Rows, each with roughly how far along a hidden order it lies (0 to 20):
In the rows, zero is written as 100.
[58, 136, 106, 112, 114, 92, 81, 72, 100, 97, 130, 119, 88, 121, 130, 94, 50, 97, 111, 92, 103, 103, 120, 97, 60, 66, 108, 90, 102, 124, 102, 97, 135, 109, 112, 86, 76, 98, 73, 105, 94, 120, 93, 110, 122, 101, 97, 43, 77, 77, 87, 92, 174, 96, 102, 101, 115, 72, 99, 126, 102, 100, 62, 98, 102, 73, 89, 108, 108, 131, 158, 104, 139, 86, 134, 98, 118, 104, 94, 42, 120, 74, 85, 73, 115, 104, 92, 113, 76, 93, 130, 173, 115, 82, 95, 92, 30, 114, 113, 99, 97, 103, 99, 138, 109, 98, 85, 91, 102, 102, 115, 79, 111, 72, 137, 109, 95, 89, 95, 93, 105, 89, 110, 96, 122, 116, 91, 79, 107, 94, 0, 103, 99, 86, 106, 127, 92, 86, 103, 108, 89, 75, 133, 74, 116, 116, 70, 115, 173, 77, 81, 24, 120, 108, 120, 81, 100, 34, 92, 117, 97, 104, 51, 102, 91, 66, 107, 89, 135, 111, 97, 96, 102]	1
[100, 86, 80, 86, 87, 92, 147, 89, 91, 93, 45, 88, 165, 113, 79, 148, 140, 93, 81, 94, 86, 86, 118, 97, 92, 122, 102, 88, 86, 87, 83, 86, 106, 102, 108, 113, 153, 88, 78, 95, 69, 116, 94, 84, 105, 114, 110, 126, 58, 82, 85, 96, 144, 70, 113, 94, 87, 100, 97, 82, 128, 106, 98, 121, 106, 99, 87, 102, 88, 112, 129, 96, 51, 119, 119, 82, 90, 101, 85, 168, 113, 96, 89, 87, 74, 87, 110, 126, 83, 101, 118, 117, 113, 81, 96, 125, 186, 104, 85, 100, 104, 0, 110, 78, 122, 126, 99, 87, 92, 107, 97, 87, 117, 150, 81, 110, 93, 100, 86, 105, 85, 106, 86, 93, 113, 104, 77, 45, 76, 82, 88, 111, 107, 114, 126, 35, 104, 102, 102, 88, 106, 120, 41, 103, 80, 99, 126, 102, 92, 109, 92, 132, 112, 151, 107, 91, 84, 76, 94, 112, 98, 106, 106, 77, 96, 76, 25, 81, 120, 99, 100, 121, 98]	12
[106, 94, 76, 86, 93, 86, 118, 88, 110, 99, 25, 107, 137, 105, 59, 131, 86, 113, 114, 94, 116, 103, 126, 106, 83, 77, 97, 94, 68, 116, 83, 81, 105, 112, 109, 65, 101, 80, 96, 89, 113, 115, 82, 102, 132, 110, 102, 101, 52, 76, 84, 117, 105, 139, 130, 103, 120, 110, 76, 89, 106, 98, 66, 115, 92, 87, 73, 102, 72, 139, 176, 88, 115, 108, 89, 79, 121, 127, 70, 76, 133, 110, 83, 130, 98, 117, 129, 100, 55, 106, 96, 95, 98, 56, 92, 105, 168, 82, 105, 109, 92, 114, 64, 78, 111, 99, 92, 111, 103, 99, 102, 88, 60, 112, 122, 103, 101, 121, 89, 91, 79, 159, 101, 110, 126, 126, 83, 97, 75, 99, 26, 97, 98, 102, 129, 29, 108, 115, 108, 98, 90, 120, 76, 99, 123, 80, 100, 119, 105, 113, 95, 84, 94, 104, 83, 95, 108, 101, 92, 123, 96, 106, 74, 104, 105, 100, 25, 117, 91, 109, 95, 99, 93]	1
[74, 109, 106, 73, 97, 87, 77, 63, 90, 96, 78, 110, 109, 108, 64, 134, 171, 107, 134, 61, 103, 94, 122, 107, 109, 110, 81, 71, 81, 103, 86, 79, 105, 103, 95, 101, 86, 85, 55, 120, 91, 112, 74, 113, 150, 94, 98, 113, 71, 112, 81, 137, 200, 102, 104, 99, 66, 33, 83, 126, 105, 102, 84, 103, 99, 78, 76, 101, 96, 103, 154, 120, 97, 107, 137, 95, 139, 108, 87, 33, 149, 90, 94, 92, 105, 114, 113, 106, 87, 67, 111, 78, 100, 145, 97, 142, 183, 109, 97, 112, 100, 78, 86, 120, 116, 113, 122, 137, 110, 111, 95, 102, 128, 104, 113, 93, 99, 107, 87, 98, 80, 155, 31, 106, 94, 113, 52, 73, 96, 100, 56, 120, 113, 125, 120, 38, 90, 115, 101, 97, 108, 119, 101, 104, 110, 85, 117, 117, 125, 105, 84, 90, 126, 75, 114, 117, 126, 116, 106, 124, 96, 104, 128, 102, 97, 98, 48, 146, 70, 111, 94, 98, 95]	20
[120, 99, 53, 109, 76, 83, 177, 103, 98, 95, 36, 84, 163, 101, 83, 108, 73, 99, 93, 106, 91, 94, 68, 91, 88, 105, 115, 93, 90, 105, 85, 69, 119, 117, 106, 99, 135, 87, 61, 92, 73, 110, 90, 81, 97, 105, 109, 115, 74, 62, 93, 88, 127, 76, 107, 97, 121, 119, 85, 82, 139, 107, 82, 132, 98, 139, 96, 96, 96, 95, 99, 120, 95, 121, 96, 76, 74, 100, 97, 186, 121, 111, 76, 98, 108, 83, 123, 116, 70, 118, 82, 115, 139, 79, 89, 71, 146, 89, 97, 89, 103, 178, 96, 59, 118, 122, 95, 75, 103, 112, 100, 86, 95, 131, 104, 114, 97, 96, 84, 94, 106, 92, 115, 74, 117, 102, 95, 77, 80, 99, 64, 81, 94, 113, 130, 48, 99, 105, 107, 93, 87, 108, 30, 103, 77, 122, 127, 117, 107, 100, 108, 134, 144, 173, 111, 77, 93, 69, 91, 83, 102, 115, 80, 80, 97, 90, 18, 63, 142, 97, 98, 117, 110]	17
[77, 105, 99, 101, 97, 90, 140, 74, 116, 92, 50, 112, 121, 109, 100, 107, 143, 122, 93, 83, 82, 100, 107, 101, 79, 77, 110, 75, 96, 111, 90, 100, 119, 121, 112, 75, 82, 86, 60, 96, 108, 124, 101, 110, 110, 104, 99, 97, 68, 86, 90, 93, 168, 104, 113, 95, 91, 82, 100, 85, 137, 113, 76, 117, 99, 55, 86, 103, 90, 134, 126, 119, 109, 115, 99, 116, 98, 107, 89, 131, 152, 96, 67, 111, 94, 99, 96, 120, 73, 121, 147, 129, 151, 40, 94, 96, 136, 99, 121, 93, 99, 134, 106, 109, 109, 125, 90, 63, 103, 113, 122, 61, 119, 114, 148, 113, 83, 108, 98, 90, 108, 89, 106, 83, 146, 103, 76, 103, 77, 107, 24, 89, 101, 90, 114, 69, 109, 115, 105, 100, 101, 107, 83, 83, 112, 115, 113, 117, 137, 83, 80, 87, 112, 135, 131, 65, 99, 49, 83, 133, 95, 124, 79, 90, 95, 77, 77, 76, 156, 113, 98, 110, 112]	12
[102, 100, 50, 106, 83, 95, 154, 92, 106, 93, 29, 103, 180, 98, 92, 116, 100, 102, 93, 109, 89, 94, 74, 89, 91, 113, 112, 94, 70, 96, 79, 79, 114, 116, 112, 92, 138, 92, 96, 93, 82, 111, 112, 82, 108, 117, 113, 114, 75, 80, 88, 104, 138, 87, 99, 101, 109, 143, 93, 83, 139, 105, 108, 126, 104, 131, 85, 103, 81, 110, 102, 105, 100, 129, 68, 88, 77, 104, 101, 199, 97, 112, 75, 81, 84, 84, 96, 119, 58, 123, 86, 141, 146, 85, 88, 93, 155, 93, 102, 96, 101, 138, 116, 49, 120, 129, 91, 71, 103, 107, 99, 88, 90, 150, 124, 100, 91, 96, 91, 89, 106, 112, 107, 78, 124, 90, 81, 58, 87, 107, 61, 84, 93, 105, 115, 32, 106, 101, 105, 90, 93, 115, 8, 104, 86, 112, 141, 121, 98, 108, 99, 114, 126, 138, 116, 86, 75, 63, 95, 110, 95, 119, 81, 59, 95, 72, 20, 61, 142, 100, 100, 124, 110]	17
[98, 110, 102, 107, 89, 94, 48, 92, 100, 85, 76, 101, 114, 91, 68, 133, 65, 109, 146, 83, 94, 94, 66, 82, 134, 103, 103, 93, 115, 95, 87, 81, 102, 67, 98, 122, 101, 110, 80, 94, 140, 78, 74, 89, 150, 100, 110, 84, 86, 105, 97, 104, 180, 124, 67, 98, 140, 157, 92, 98, 97, 97, 129, 103, 97, 153, 89, 91, 78, 62, 88, 124, 85, 90, 67, 121, 92, 115, 101, 93, 99, 100, 101, 115, 87, 99, 101, 102, 53, 68, 125, 82, 86, 117, 91, 46, 120, 97, 86, 89, 91, 0, 85, 74, 99, 135, 104, 137, 100, 96, 122, 91, 126, 113, 71, 93, 98, 86, 96, 98, 75, 131, 70, 105, 67, 92, 110, 75, 124, 107, 160, 103, 97, 111, 167, 46, 80, 123, 105, 82, 101, 122, 80, 114, 122, 87, 71, 108, 117, 101, 106, 97, 149, 122, 44, 133, 116, 107, 101, 109, 92, 107, 104, 84, 98, 121, 70, 138, 77, 103, 83, 98, 84]	3
[98, 103, 66, 88, 77, 85, 184, 78, 105, 100, 58, 99, 107, 108, 88, 106, 120, 94, 84, 94, 91, 93, 65, 109, 89, 114, 104, 78, 75, 108, 88, 82, 114, 131, 108, 102, 113, 81, 43, 107, 67, 114, 96, 91, 94, 95, 104, 88, 90, 99, 94, 75, 164, 68, 109, 99, 96, 55, 86, 115, 139, 111, 76, 122, 102, 93, 88, 103, 90, 117, 150, 115, 119, 122, 71, 86, 101, 102, 98, 145, 105, 105, 81, 92, 115, 83, 108, 115, 77, 130, 80, 103, 153, 109, 90, 95, 158, 100, 86, 97, 110, 192, 112, 63, 113, 118, 117, 91, 107, 115, 94, 99, 106, 117, 124, 94, 101, 83, 84, 96, 99, 133, 95, 78, 123, 88, 67, 96, 72, 102, 43, 84, 99, 118, 125, 94, 118, 106, 107, 90, 99, 118, 38, 108, 56, 117, 175, 131, 120, 99, 94, 126, 89, 149, 142, 93, 88, 79, 92, 93, 99, 117, 105, 76, 88, 88, 0, 68, 132, 99, 103, 118, 119]	16
[82, 123, 91, 119, 106, 90, 83, 86, 94, 95, 119, 115, 114, 124, 105, 119, 0, 88, 114, 102, 110, 100, 130, 104, 63, 62, 110, 106, 100, 128, 109, 104, 122, 93, 112, 87, 114, 93, 122, 98, 115, 113, 85, 100, 130, 106, 100, 57, 71, 51, 99, 91, 134, 125, 101, 97, 115, 101, 99, 122, 92, 95, 61, 95, 96, 80, 88, 109, 101, 120, 151, 86, 119, 112, 123, 65, 108, 115, 87, 78, 135, 83, 98, 111, 116, 116, 114, 112, 73, 116, 163, 173, 85, 37, 96, 60, 31, 105, 99, 91, 92, 64, 84, 122, 106, 89, 81, 111, 105, 91, 112, 78, 80, 78, 121, 123, 103, 86, 92, 94, 93, 84, 138, 106, 112, 128, 105, 81, 101, 59, 33, 104, 84, 103, 92, 101, 94, 85, 109, 100, 82, 81, 141, 92, 139, 108, 36, 106, 139, 76, 84, 68, 110, 133, 66, 84, 78, 47, 81, 125, 97, 104, 36, 111, 96, 84, 116, 108, 102, 103, 92, 90, 91]	3
[110, 123, 85, 137, 91, 96, 46, 122, 92, 92, 107, 96, 134, 78, 94, 85, 26, 116, 121, 89, 100, 105, 66, 77, 98, 69, 117, 112, 121, 109, 95, 92, 126, 96, 105, 101, 92, 106, 107, 90, 145, 94, 92, 85, 88, 95, 102, 88, 105, 49, 102, 109, 200, 125, 77, 100, 184, 160, 97, 110, 82, 102, 116, 100, 85, 161, 109, 88, 85, 69, 94, 149, 102, 97, 65, 122, 72, 112, 108, 84, 112, 96, 94, 105, 96, 92, 112, 109, 61, 82, 120, 103, 118, 72, 90, 14, 55, 83, 115, 90, 88, 117, 79, 78, 100, 100, 77, 78, 104, 95, 127, 93, 107, 86, 101, 113, 96, 92, 101, 93, 99, 95, 92, 83, 78, 85, 123, 109, 128, 107, 81, 80, 89, 88, 135, 78, 77, 112, 105, 101, 69, 93, 91, 81, 104, 116, 84, 121, 151, 88, 110, 76, 129, 124, 87, 99, 85, 66, 89, 88, 98, 112, 74, 56, 106, 108, 134, 89, 152, 104, 88, 99, 104]	14
[65, 118, 107, 97, 100, 91, 67, 72, 128, 89, 95, 126, 95, 100, 76, 111, 150, 126, 140, 54, 92, 101, 80, 97, 113, 91, 89, 68, 92, 104, 91, 97, 109, 97, 92, 87, 53, 98, 54, 108, 136, 107, 80, 120, 157, 96, 98, 75, 83, 118, 87, 119, 200, 128, 84, 100, 83, 83, 84, 104, 108, 104, 105, 96, 97, 73, 71, 100, 77, 107, 138, 132, 119, 92, 70, 141, 126, 114, 93, 22, 145, 94, 86, 112, 92, 111, 87, 99, 40, 47, 138, 78, 117, 95, 95, 111, 143, 107, 99, 100, 92, 69, 94, 121, 103, 130, 104, 110, 105, 104, 119, 80, 132, 99, 144, 89, 91, 108, 103, 90, 90, 148, 52, 101, 108, 100, 78, 96, 102, 121, 67, 96, 107, 107, 133, 53, 91, 121, 103, 96, 109, 115, 114, 99, 144, 88, 94, 110, 135, 99, 82, 49, 131, 60, 109, 115, 135, 96, 97, 135, 92, 115, 111, 80, 95, 102, 81, 142, 98, 114, 91, 94, 99]	0
[105, 101, 66, 87, 97, 94, 62, 91, 80, 98, 87, 100, 144, 107, 36, 140, 70, 94, 109, 99, 118, 95, 139, 104, 105, 102, 89, 109, 83, 97, 88, 82, 114, 85, 102, 108, 117, 90, 98, 105, 119, 99, 74, 88, 131, 102, 106, 113, 66, 84, 89, 120, 103, 135, 110, 102, 128, 109, 79, 110, 79, 95, 91, 106, 94, 114, 67, 97, 78, 112, 165, 85, 73, 108, 100, 82, 134, 123, 82, 82, 99, 92, 111, 115, 92, 116, 125, 98, 76, 84, 95, 79, 54, 70, 97, 110, 146, 88, 85, 109, 93, 0, 56, 87, 107, 90, 108, 143, 110, 89, 96, 108, 70, 97, 71, 89, 112, 91, 88, 103, 61, 179, 74, 124, 78, 101, 87, 94, 126, 87, 93, 120, 99, 110, 149, 59, 104, 108, 101, 87, 95, 116, 103, 101, 117, 70, 104, 110, 107, 119, 105, 86, 119, 76, 64, 164, 110, 127, 103, 111, 97, 91, 94, 120, 104, 125, 52, 140, 53, 102, 98, 98, 84]	15
